[ 13.1 -15.5  -6.8  10.4  -2.9   3.4   1.2  14.9 -15.7  -2.7  -3.4   2.5
  -9.7   3.8   1.3 -15.6  -2.7   6.6   0.2   1.7] : B
[  5.0   5.2  19.7  16.3   1.7  55.6 -11.9  17.6 -18.8   2.8  -2.4   3.4
   1.3  -2.4  -0.7  -2.1   2.8   2.3   6.1  17.8] : X
[ 18.8  -7.7  -3.0   1.2   6.6  13.8 -11.7  30.2  23.9  31.9  -2.4 -17.4
   0.3  -1.2   2.9  11.8  -4.7   0.8  -9.3   6.7] : D
[ 14.8  38.5  -8.8  11.7   6.0  34.3 -17.1  25.6  14.4  -5.8  23.3 -13.9
   1.6 -12.6  -1.2   5.6   5.3  -5.7   9.6   4.6] : X
[  4.2  -6.4   1.0  -0.2   5.7 -17.5  -3.1  21.6  22.4  13.0  -1.4 -17.0
   2.0  12.8   5.3  -1.3   5.4   4.6 -22.8   6.4] : B
[ 15.5  -0.5  -4.8  -2.4  -8.2   2.4 -15.3 -10.4  18.3  81.7  35.4 -20.3
  -0.4   6.7  -2.1  -3.9  -5.6   2.3  -0.3  -6.0] : K
[  1.9  -5.1 -14.4   4.8  -5.1   4.3  -2.9  14.6  13.9  -1.3  13.1   1.6
  -0.5   0.8 -10.4  11.4  -3.7  10.0  -3.6   6.9] : D
[  6.8  -0.6   2.0 -31.2   0.8  63.1  -1.0  -2.0 -15.2  13.6   7.6   2.5
 -19.2  15.9   1.4   7.1  19.6  -4.0 -11.0 -12.0] : D
[  5.5 -10.3  -1.0   5.3   3.9  35.9  -3.8  -2.6  -0.1  34.6   0.2 -14.3
   6.2   2.3   1.6   4.6  -5.3   0.7  -4.2   2.9] : D
[  1.5   9.1   9.6  14.7   6.7   5.9  -2.7   6.3 -15.4   2.9  -9.0   3.6
  11.3  12.5   0.1 -12.6  -3.1   9.4   1.9  16.8] : K
[ 39.5   0.4  -8.3  -5.3  14.2  69.3   0.0   7.8 -23.7   6.5  -1.7  10.4
   1.2  -5.7   5.1  16.7  -9.3  -6.1 -13.9  18.5] : D
[ 37.6   3.1  11.5  20.1  18.7  65.9 -11.3  20.4 -12.0  33.9 -14.1  -7.7
  -1.2  -8.7   8.9   5.8  -8.7 -15.6  -7.7   9.5] : X
[ -6.8  -1.7   9.4  -0.4  19.9  31.6 -15.1  -4.4  -3.8  32.9   3.3 -11.8
  -1.1  17.9  -8.3   9.6  11.5   5.7  -9.6  13.8] : D
[  9.8  -3.1 -10.2  -5.0   5.9  27.4  -3.5  13.7  -5.8   8.0   8.8  -2.0
   1.6  -4.0   3.7  14.1  -7.1   4.5 -14.6   5.3] : D
[ 24.5   3.0 -12.5   7.6   5.7  33.6   6.5 -12.9  -2.7 -22.6   5.8  15.6
   6.3   6.3   7.0 -10.2   3.0 -14.3   9.6  14.0] : D
[-31.4  10.2 -11.9  21.8  13.5  15.3  -8.9 -42.7 -20.6  -1.6   2.1   3.8
  -2.6  13.8 -24.8  -7.9   7.2   2.7   9.4  11.8] : X
[ 22.4  -6.6  -6.2 -18.2  -5.1  25.6   9.5   2.1   8.1  12.5  -2.5 -10.8
   5.7   1.6  -6.8   5.6  -4.1   2.8  -7.1  14.7] : D
[  5.7  -1.7   3.9  -5.3  -0.7  41.8  -8.8 -19.4   5.8  52.1   8.8   4.9
  16.8   3.8   4.5   4.0  -6.4   8.4  -1.2   9.1] : D
[ 13.6  -2.0   7.0   9.6   9.5  36.0  11.9 -14.1  10.7   7.7  -7.3  -4.7
  16.2  12.3   7.7  -3.9 -12.2 -14.7   4.3  23.8] : D
[ 14.2 -10.6   0.0  -4.8   1.4  27.5  12.8   6.2  10.4  56.2   0.8  -2.8
  10.0  11.3   1.4  -8.9 -12.9   8.9  -6.4  17.4] : D
[ 0.9  4.8 -8.2 15.4 -0.5  1.6  3.0 11.8 -0.9 37.7  6.4 -9.2  0.5  1.0
  1.2  4.2 -2.6 22.4 -0.8 -0.9] : D
[  9.3  -7.2  -3.4  10.4  -3.9 -11.8  -4.4  17.3   2.8  34.8   2.5  -7.3
   1.5  -0.8   6.8  15.2  -3.9   3.5  -4.8  -9.4] : D
[ 27.3  -1.8   1.2   2.9   2.5 -16.5   1.9   1.4  10.9   5.0  -1.6  -2.5
  -4.1   9.8   2.2   3.6   2.6  -4.8  12.9   5.9] : B
[ -2.3  -3.9 -12.1  -3.3  16.0 -24.5  -5.7 -23.3   4.7  18.0   7.4 -15.8
  -4.6  10.3  -1.3   0.1   4.3   3.2   5.6   8.4] : D
[12.3 -5.1  0.2 -4.7  8.7  3.7  2.9 15.7 10.8 63.2  8.2  2.3  0.0  9.7
  0.0 12.8  4.0  6.2 -7.8  1.7] : D
[ 11.5  -3.7   1.9  -6.5   3.3  42.8  21.6  -3.1 -13.8  -5.4   7.2   5.5
  -1.0  12.0 -11.6  10.0  -4.0   3.1 -10.4  -0.6] : D
[ 18.6  -3.6  13.7   5.6  -0.3  32.0  11.4   9.1  -1.1   6.3   2.2 -16.6
   7.2   9.7   8.5  14.2   2.8  -2.4  -1.9  11.8] : D
[  1.9 -15.1  -1.1  -3.9   4.0  34.9 -12.8  14.3   9.6  28.2   1.2  -8.9
  -1.0  -2.0   4.4  11.1  -5.1   2.7  -0.1   1.6] : D
[ 18.0 -11.9 -14.2   1.4  -5.9   9.7   5.9  10.0  -2.3  -4.7  10.9  -0.5
  13.0  -2.3   2.5   5.2 -11.3  -2.2   1.9   2.6] : X
[ -1.6  -7.9  11.7  -0.6   3.1  35.9   1.1 -13.0 -16.3   3.8  -5.3   0.8
   8.0   8.9  -1.7   3.1   0.5 -24.3  -8.1  19.6] : X
[ 41.5  -5.4 -11.1   6.8   8.5  40.0  21.0   9.1  15.2   6.4  15.9  -1.7
  -1.8  10.6   7.2   8.3 -12.0  -6.9   8.6   9.5] : D
[-26.2  -6.9   7.0   0.0  -5.1 -60.2 -18.3 -28.0  33.0  50.5 -16.3 -10.2
 -10.9  10.6   7.0   1.9   3.5  -7.5   8.9   2.6] : X
[  4.8  -4.3  -9.2   6.7   3.9  14.8  19.1   8.2  22.4  29.3   8.2 -21.8
  -1.6  14.2  -4.3 -17.1   5.6   8.4   7.6  11.2] : D
[-10.0  -7.3   0.2  -1.6  -4.8 -13.3 -11.3  18.2   5.5  56.4  18.4 -15.8
   3.7   4.8  -8.4  -1.7   8.3   4.7 -11.9  -3.3] : B
[-17.1   1.7  13.7  -0.2  -3.6  16.9 -20.3   7.7  20.5  -3.6  -7.2 -36.3
  -2.9  17.8 -39.5   5.8   7.3  -6.5   3.6  13.1] : X
[  5.4   3.7  -0.3   0.9   5.8  29.5   7.9  -5.2  -4.4 -13.0   1.0  -6.2
   6.2  16.5  -6.1   6.2   3.8  -3.9 -13.6   4.4] : D

[-32.7   1.4   3.4 -16.8   0.5   9.0  -9.9  -2.3  -3.2   4.6  -0.3   6.0
   3.0   4.4  -3.3   3.1  -6.1  -7.9  -6.5  11.4] : MS
[ 4.8  5.2 -0.9 -4.6 -6.6 -1.3 -1.2  1.0  4.9 -3.1 -3.0 10.7  1.7 -3.9
 -1.7  1.8  5.5 -0.9  5.9 -3.5] : MS
[33.9  1.1  3.8 -2.1  7.4  3.1  9.7 -6.1  1.3  8.2  4.8  1.6 -1.9 -5.4
  0.5  0.1 -1.6  0.7 -3.8 -5.8] : TZ
[-13.2  14.6   0.7   8.7  12.0  10.3   7.7   3.4 -21.3   2.4   2.1  -2.7
  -8.5   4.3   8.1  -6.5  -6.7  -0.1   8.2   1.1] : BQ
[-24.4  11.1  -2.6  -3.2  -4.6  -1.9  -5.1   8.0 -11.4  -1.2 -11.5   6.5
  -1.3   3.4  10.7 -10.4  -1.6   4.7   2.4  -3.2] : GB
[  1.7  -6.7   1.5   2.9   2.6   5.6  10.5 -17.8   5.3   1.9   1.7   4.2
   4.1  -0.5  -1.6  13.4  -3.6   5.3  -4.1  -6.9] : TG
[  9.6   3.8  -4.2  -4.9   4.2  16.5   0.7  -1.7  -2.6  -5.7   1.7  -1.5
  -3.0   2.3 -12.4  -2.0  -6.8  -0.6  40.1  27.6] : SG
[ -5.2   8.0  -5.7 -10.4   9.1   3.7   1.9   1.4  -3.5  -6.0  10.7  -4.5
   0.7   4.4  -3.3  -0.8   1.7  -5.1   9.9  11.7] : SG
[  6.5   6.4  10.6   0.7 -17.3   8.8   3.3  -9.8   9.5  -0.2   3.1  -6.1
  13.8   0.6   3.5   4.6  -4.0 -11.6  -6.7  15.4] : BQ
[ -0.2   7.4  11.7  -3.7  -8.2   4.6   2.6  -3.7  -1.2   3.9  -0.4   6.8
  -2.9  -7.0  -8.4   5.7  -5.6  -0.6 -24.3  -1.9] : TG
[-11.6 -13.2  -8.9  15.6  -1.9  -8.9  -3.4   4.8   0.2  -2.9  -6.1  -0.4
  -3.4   7.1  10.0 -12.3   7.3   5.5  11.2 -18.0] : GB
[  2.1  33.1   2.7  -3.3  -0.2  11.5   5.9   1.0 -17.8   3.3   8.4  -1.0
  -2.2   1.0   2.4  12.8   0.5  -8.0  -0.9  39.1] : BQ
[-17.5   9.2   1.7 -19.1  -4.7   0.6  -2.4  -4.8   0.7   0.0  -3.5   8.5
   1.5   3.1  -7.1   2.9   0.4  -6.6   7.8   7.9] : MS
[-17.8  -3.2   4.8   1.7   1.3  19.2  -5.0   5.1   5.0  -4.9  -4.0   2.5
  -5.2  -2.8  -9.4  -3.9   1.0   2.3   2.1 -13.1] : TZ
[ 2.1  2.9  4.2 -1.0 -1.7  6.5  3.1  8.4  3.3 -1.1  9.4 -3.8 -1.8 -7.0
 -1.6 -0.1 -4.4  2.4  8.0 -3.5] : TZ
[-20.1   0.5  -5.7   6.4   4.9   5.0  -5.4   0.9 -10.8  -2.4   0.5   2.9
  -0.1   2.6   5.3  -7.1  -1.8  -2.8  25.5 -13.9] : GB
[-1.1 -3.8 -1.7  0.2 -9.6 -4.6  9.4 -1.0  5.4 -6.9  0.3 -7.6 -3.0  2.2
  1.1 -5.0 -1.9 -1.3  6.1  6.5] : SG
[ -1.2   0.7   0.5 -12.3  -1.8   1.3  -3.2   2.1  12.0  -3.0  -3.1   3.2
  -0.8  -6.1  -4.2   5.0   2.9   0.8   0.8   9.1] : TZ
[ 22.2   1.9 -18.4   9.4  -4.7   0.9   0.5   3.7  -1.7  -2.8  -0.9   1.6
  31.6   5.8   0.6  -9.6   5.7   3.7   4.2   5.4] : TZ
[ 13.5  10.4  -2.4   7.9  10.1  -0.7   7.8  -5.7  -1.6   1.5  19.7  -8.5
   1.3  -6.8  -4.7 -11.4  -0.3  -4.5  15.5  14.4] : BQ
[ 14.1 -13.9 -15.9  11.4   7.1  35.8   3.5  -1.7  13.1   1.4   9.8  -6.5
   3.4   4.5 -10.7  -3.2   2.6   1.9  -8.5  38.0] : BQ
[ -0.2   8.6  -5.0  -6.4 -10.0   5.0   7.9  -2.7  12.3  -3.2  10.4  -4.3
   2.8  -7.0 -14.3   0.2   2.2  -1.8 -14.5  26.2] : SG
[ 23.2   9.4   1.8  -1.3 -14.9   6.2   6.6  -4.5  14.1  -3.5  11.2  -1.0
  -6.8   1.6  -2.9  -0.5  -2.5   2.5  10.1  13.5] : SG
[-21.6   1.6   0.0   1.4  -1.5   6.8  -9.0  -2.9  -6.1   3.0  -1.8  -1.6
  12.3   2.0  -0.7   3.2   0.9  -3.1 -12.0   8.9] : GB
[ -8.2  -3.5   2.1 -10.2  -8.4 -11.5  -3.9 -13.3   2.1  -5.7  -3.5  -0.2
  -1.6  10.2   4.1   8.7   5.1  -1.8 -13.1   6.7] : TG
[-21.6   2.5   5.1 -28.2  12.9  15.1   7.3   2.2   2.4  -0.8  10.0  -8.1
  -9.3  -5.8  -3.4  -1.7  -1.6  -4.3  -0.9  15.9] : BQ
